Here is a tiny trained network, its code and every weight. The questions are about switching its units off for an input and a target symbol, where a switched-off unit gives its printed mean instead of its output.

import numpy as np


def w(rows, s, z=0):
    codes = np.array(rows[::2]) - 128.0
    scale = np.full(codes.shape[1], s)
    scale[-1] = z or s
    return codes * scale


def f(y):
    return y / 2 * (1 + np.tanh(0.7978845608 * (y + 0.044715 * y**3)))


def softmax(a):
    e = np.exp(a - a.max(-1, keepdims=True))
    return e / e.sum(-1, keepdims=True)


def log_softmax(a):
    a = a - a.max(-1, keepdims=True)
    return a - np.log(np.exp(a).sum(-1, keepdims=True))


def net(x, mask):
    ids = ['ΔΘΛΠγεημξσφ'.index(c) for c in x.split()]
    T = len(ids)
    res = E[ids] + P[:T]
    r = res
    for j in range(2):
        rows = slice(2 * j, 2 * j + 2)
        q, k, v = (r @ M[0][rows].T for M in (Q, K, V))
        z = softmax(np.where(np.tri(T) > 0, q @ k.T / 2**0.5, -1e9)) @ v
        o = O[0][rows]
        res = res + np.where(mask[j], z, o[:, -1]) @ o[:, :-1]
    y = f(res @ A[0][:, :-1].T + A[0][:, -1])
    res = res + np.where(mask[2:10], y, B[0][:, -1]) @ B[0][:, :-1]
    return log_softmax(res[-1] @ U[:, :-1].T + U[:, -1])


Q, K, V, O, A, B = {}, {}, {}, {}, {}, {}
E = w([
[183,41,52,7],'Δ',
[119,97,82,56],'Θ',
[163,164,125,195],'Λ',
[183,142,172,124],'Π',
[46,98,85,147],'γ',
[52,153,83,73],'ε',
[167,49,90,148],'η',
[176,163,124,184],'μ',
[224,164,109,68],'ξ',
[53,156,144,101],'σ',
[112,84,156,63],'φ',
],0.015)
P = w([
[160,84,164,93],'0',
[125,181,39,126],'1',
[120,211,47,157],'2',
[206,55,162,131],'3',
[200,171,1,92],'4',
[103,181,80,121],'5',
[120,41,160,108],'6',
],0.008)
Q[0] = w([
[157,16,255,176],'h1',
[149,132,35,74],'h1',
[33,118,201,31],'h2',
[38,120,17,154],'h2',
],0.0089)
K[0] = w([
[2,82,227,22],'h1',
[198,129,129,85],'h1',
[144,236,125,24],'h2',
[187,139,82,203],'h2',
],0.0071)
V[0] = w([
[130,254,144,72],'h1',
[47,120,128,12],'h1',
[131,48,51,134],'h2',
[174,109,254,120],'h2',
],0.0093)
O[0] = w([
[130,201,193,73,171],'h1',
[43,159,23,2,133],'h1',
[145,89,47,61,252],'h2',
[157,116,184,10,4],'h2',
],0.0077,0.0029)
A[0] = w([
[110,255,133,106,144],'n1',
[149,89,87,115,132],'n2',
[80,42,107,57,214],'n3',
[156,57,171,125,43],'n4',
[162,253,174,77,127],'n5',
[164,157,103,179,253],'n6',
[170,49,157,85,135],'n7',
[169,126,54,57,112],'n8',
],0.01,0.0025)
B[0] = w([
[85,90,170,73,181],'n1',
[193,72,96,144,189],'n2',
[197,147,190,147,252],'n3',
[3,120,132,209,131],'n4',
[81,30,185,123,195],'n5',
[138,76,159,110,190],'n6',
[30,183,183,192,172],'n7',
[65,213,79,112,254],'n8',
],0.0079,0.008)
U = w([
[164,228,78,164,61],'Δ',
[144,145,75,120,14],'Θ',
[211,157,163,208,224],'Λ',
[183,78,175,92,164],'Π',
[38,116,76,254,90],'γ',
[51,143,96,149,3],'ε',
[173,15,44,132,153],'η',
[214,145,170,196,228],'μ',
[155,12,114,20,150],'ξ',
[9,132,148,199,108],'σ',
[141,214,153,141,141],'φ',
],0.0087,0.0032)

Each question gives the input, a string of symbols that net reads in full, and the target symbol t.
The units are the heads (2 rows each of Q, K, V and O) and the neurons (one row each of A and B). Each row of codes is followed by its name. A weight is (code - 128) times the scale printed after its matrix; where a second scale follows, it is the last column's (O, A, B and U).
mask holds one flag per unit, heads first, then neurons. A switched-off unit (its flag False) gives its mean, the last column of its rows in O or B, instead of its output. The means were averaged over made-up inputs and are rounded, as every weight is.
A unit's drop is (log p(t) with every unit on - log p(t) with that unit switched off) / (log p(t) with every unit on - log p(t) with every unit switched off).
The circuit of an input: a set's keep is (log p(t) with only the set's units on - log p(t) with every unit switched off) / (log p(t) with every unit on - log p(t) with every unit switched off). Starting from all 10 units, units are removed one at a time, each time the one whose removal leaves the highest keep (on an exact tie, the one counted first), for as long as the keep stays at least 0.8.
units of the circuit, in order: the units of the circuit, biggest drop first
unit that matters most: the unit with the biggest drop
top k neurons: the k neurons with the biggest drops, biggest first
drop when u is switched off: that unit's drop, to one decimal
input γ Θ γ μ, target η: top 2 neurons : (n3, n7)
input ε η φ φ ε, target η: units of the circuit, in order : (h1, n7)
input σ η σ Π, target ξ: top 3 neurons : (n5, n3, n8)
input η η Δ η, target γ: units of the circuit, in order : (n7, n4)
input Π Δ φ σ Θ, target Δ: top 4 neurons : (n8, n5, n3, n6)
input γ η σ γ, target η: top 3 neurons : (n7, n2, n8)
input Π η μ Π, target σ: unit that matters most : n4
input γ Λ μ Λ, target η: units of the circuit, in order : (h1, n3, n8)
input Θ γ φ η σ ξ, target ξ: units of the circuit, in order : (n5, n1)
input η Δ φ σ ε, target Δ: top 4 neurons : (n8, n5, n3, n6)
input σ ξ Λ Λ Θ Π, target Π: top 2 neurons : (n8, n5)
input Π ξ ξ γ σ, target ξ: top 4 neurons : (n1, n5, n7, n8)
input γ η Λ γ, target η: top 2 neurons : (n8, n7)
input φ ξ η φ ξ, target ξ: top 2 neurons : (n5, n1)
input Λ γ η, target η: top neuron : (n3)
input Π Θ η, target η: drop when n3 is switched off : 0.1
input σ σ Δ, target Δ: drop when n7 is switched off : 0.0
input ε γ ε σ Δ, target Δ: drop when h1 is switched off : 0.1
